Here is a tiny trained network, its code and every weight. The questions are about switching its units off for an input and a target symbol, where a switched-off unit gives its printed mean instead of its output.

import numpy as np


def w(rows, s, z=0):
    codes = np.array(rows[::2]) - 128.0
    scale = np.full(codes.shape[1], s)
    scale[-1] = z or s
    return codes * scale


def f(y):
    return y / 2 * (1 + np.tanh(0.7978845608 * (y + 0.044715 * y**3)))


def softmax(a):
    e = np.exp(a - a.max(-1, keepdims=True))
    return e / e.sum(-1, keepdims=True)


def log_softmax(a):
    a = a - a.max(-1, keepdims=True)
    return a - np.log(np.exp(a).sum(-1, keepdims=True))


def net(x, mask):
    ids = ['γδζηθξστφψ'.index(c) for c in x.split()]
    T = len(ids)
    res = E[ids] + P[:T]
    u = 0
    for l in range(2):
        q, k, v = (res @ M[l].T for M in (Q, K, V))
        z = softmax(np.where(np.tri(T) > 0, q @ k.T / 2**0.5, -1e9)) @ v
        res = res + np.where(mask[u], z, O[l][:, -1]) @ O[l][:, :-1]
        u += 1
        y = f(res @ A[l][:, :-1].T + A[l][:, -1])
        res = res + np.where(mask[u : u + 8], y, B[l][:, -1]) @ B[l][:, :-1]
        u += 8
    return log_softmax(res[-1] @ U[:, :-1].T + U[:, -1])


Q, K, V, O, A, B = {}, {}, {}, {}, {}, {}
E = w([
[150,43,93,58,70],'γ',
[133,128,190,195,150],'δ',
[194,114,145,107,177],'ζ',
[184,122,117,198,199],'η',
[184,121,165,216,183],'θ',
[172,151,199,82,117],'ξ',
[186,92,229,76,174],'σ',
[20,212,105,188,169],'τ',
[96,202,87,34,111],'φ',
[218,166,124,9,106],'ψ',
],0.011)
P = w([
[7,1,245,91,221],'0',
[91,22,86,168,122],'1',
[102,38,61,168,112],'2',
[114,60,60,161,123],'3',
[114,130,78,85,182],'4',
[129,164,105,81,164],'5',
[146,191,122,88,147],'6',
[164,225,142,78,143],'7',
[187,226,131,96,109],'8',
[184,233,152,102,104],'9',
[190,235,169,95,115],'10',
],0.0056)
Q[0] = w([
[57,69,24,254,60],'L0H0',
[196,100,193,219,49],'L0H0',
],0.0089)
K[0] = w([
[67,1,161,99,149],'L0H0',
[116,138,163,111,206],'L0H0',
],0.017)
V[0] = w([
[254,108,151,180,148],'L0H0',
[88,74,215,196,74],'L0H0',
],0.0093)
O[0] = w([
[115,89,186,57,255,23],'L0H0',
[232,205,115,118,173,4],'L0H0',
],0.0091,0.0019)
A[0] = w([
[149,165,201,93,78,254],'L0N0',
[33,198,76,176,145,156],'L0N1',
[136,174,97,75,65,148],'L0N2',
[164,71,144,100,129,134],'L0N3',
[195,49,146,69,146,93],'L0N4',
[188,167,190,98,147,92],'L0N5',
[140,2,182,186,149,149],'L0N6',
[120,129,153,79,98,164],'L0N7',
],0.01,0.0062)
B[0] = w([
[201,108,2,112,218,247],'L0N0',
[128,199,202,152,116,254],'L0N1',
[83,137,84,29,167,182],'L0N2',
[34,90,140,26,128,144],'L0N3',
[77,129,187,37,175,154],'L0N4',
[198,63,159,40,188,142],'L0N5',
[15,170,17,134,205,170],'L0N6',
[120,99,40,113,130,166],'L0N7',
],0.0072,0.0062)
Q[1] = w([
[157,170,169,219,152],'L1H0',
[139,141,255,144,91],'L1H0',
],0.01)
K[1] = w([
[84,158,202,152,163],'L1H0',
[134,96,255,184,98],'L1H0',
],0.0096)
V[1] = w([
[118,140,176,203,152],'L1H0',
[30,255,160,189,159],'L1H0',
],0.0061)
O[1] = w([
[247,177,115,136,183,13],'L1H0',
[105,255,119,153,181,254],'L1H0',
],0.0067,0.0033)
A[1] = w([
[229,82,125,177,173,124],'L1N0',
[89,213,127,155,115,121],'L1N1',
[89,59,150,41,32,2],'L1N2',
[173,149,164,210,137,143],'L1N3',
[117,157,216,142,130,108],'L1N4',
[93,173,196,131,72,106],'L1N5',
[60,136,7,133,206,99],'L1N6',
[33,2,85,150,71,152],'L1N7',
],0.0075,0.0062)
B[1] = w([
[217,35,225,78,128,141],'L1N0',
[180,82,149,162,117,230],'L1N1',
[52,95,245,254,134,195],'L1N2',
[151,110,190,120,143,191],'L1N3',
[174,125,97,72,123,155],'L1N4',
[197,91,94,83,193,152],'L1N5',
[70,192,171,165,122,218],'L1N6',
[190,185,115,58,30,244],'L1N7',
],0.007,0.011)
U = w([
[109,85,255,137,55,150],'γ',
[207,66,160,66,142,142],'δ',
[94,100,139,131,143,91],'ζ',
[55,104,143,129,179,94],'η',
[113,101,180,47,174,72],'θ',
[125,84,155,138,132,95],'ξ',
[203,81,34,67,116,253],'σ',
[162,163,223,118,117,128],'τ',
[82,79,136,225,116,120],'φ',
[106,170,16,83,97,201],'ψ',
],0.0078,0.0044)

Each question gives the input, a string of symbols that net reads in full, and the target symbol t.
The units are the heads (2 rows each of Q, K, V and O) and the neurons (one row each of A and B). Each row of codes is followed by its name. A weight is (code - 128) times the scale printed after its matrix; where a second scale follows, it is the last column's (O, A, B and U).
mask holds one flag per unit, layer by layer, with each layer's heads first. A switched-off unit (its flag False) gives its mean, the last column of its rows in O or B, instead of its output. The means were averaged over made-up inputs and are rounded, as every weight is.
A unit's drop is (log p(t) with every unit on - log p(t) with that unit switched off) / (log p(t) with every unit on - log p(t) with every unit switched off).
The circuit of an input: a set's keep is (log p(t) with only the set's units on - log p(t) with every unit switched off) / (log p(t) with every unit on - log p(t) with every unit switched off). Starting from the 12 units with the biggest drops (on a tie, the unit counted first), units are removed one at a time, each time the one whose removal leaves the highest keep (on an exact tie, the one counted first), for as long as the keep stays at least 0.8.
units of the circuit, in order: the units of the circuit, biggest drop first
most important unit: the unit with the biggest drop
top k neurons: the k neurons with the biggest drops, biggest first
top k neurons in layer l: the k neurons of layer l with the biggest drops, biggest first
input ξ τ γ τ δ σ φ δ ξ, target ψ: units of the circuit, in order : L0N0; L1N1; L1N3
input γ τ η σ γ φ φ δ ψ, target γ: units of the circuit, in order : L1H0; L1N2; L0N1; L0H0
input ξ η φ τ φ τ ζ ξ, target σ: units of the circuit, in order : L0N0; L1N2
input η τ η η, target η: top 2 neurons in layer 0 : L0N6; L0N1
input τ ζ ξ δ δ τ ψ ζ, target γ: top 2 neurons in layer 0 : L0N1; L0N0
input τ τ γ τ δ, target τ: most important unit : L1H0
input δ τ φ θ, target δ: units of the circuit, in order : L0H0; L1N0; L0N5
input η φ δ, target η: units of the circuit, in order : L0N6; L0H0; L1N7
input τ ζ η, target τ: top 2 neurons in layer 0 : L0N0; L0N2
input ψ φ τ γ η, target φ: units of the circuit, in order : L0N2; L1N7
input ζ ψ η τ τ γ δ τ η θ ξ, target δ: top 2 neurons : L0N0; L0N5
input δ δ θ η, target δ: units of the circuit, in order : L0H0; L1N0; L1H0
input θ η ζ σ, target θ: units of the circuit, in order : L0H0; L0N4
input δ ζ η τ τ γ φ δ δ τ φ, target ψ: most important unit : L0N0
input ξ φ ψ η τ δ ψ η ψ δ, target ψ: units of the circuit, in order : L0N1; L1N2; L1N1; L1N3
input τ τ δ η σ, target θ: top 2 neurons in layer 0 : L0N4; L0N3
input σ η σ τ τ ζ, target σ: top 3 neurons : L0N1; L1N6; L1N2
input δ τ ψ, target γ: units of the circuit, in order : L1H0; L1N2; L0N1; L0N6
input φ τ δ θ θ θ φ θ φ γ, target γ: units of the circuit, in order : L1H0; L1N2; L0N3; L0N1
input θ τ φ ψ φ η ψ ζ φ, target γ: most important unit : L1H0
input τ δ θ θ θ, target δ: units of the circuit, in order : L0H0; L1N0
input η θ τ δ, target η: units of the circuit, in order : L0N6; L1N7; L0H0
input ψ τ δ τ φ ζ τ δ γ, target γ: units of the circuit, in order : L1H0; L1N2; L0N1; L0N3
input γ σ δ τ θ δ ξ, target δ: top 4 neurons in layer 0 : L0N5; L0N0; L0N6; L0N1
input φ τ τ τ η ζ ξ ψ σ, target γ: top 3 neurons in layer 1 : L1N2; L1N7; L1N6
input τ ζ ζ η δ δ ψ ξ, target γ: top 4 neurons : L1N2; L0N1; L0N7; L1N7
input δ η φ σ, target ψ: most important unit : L0N6
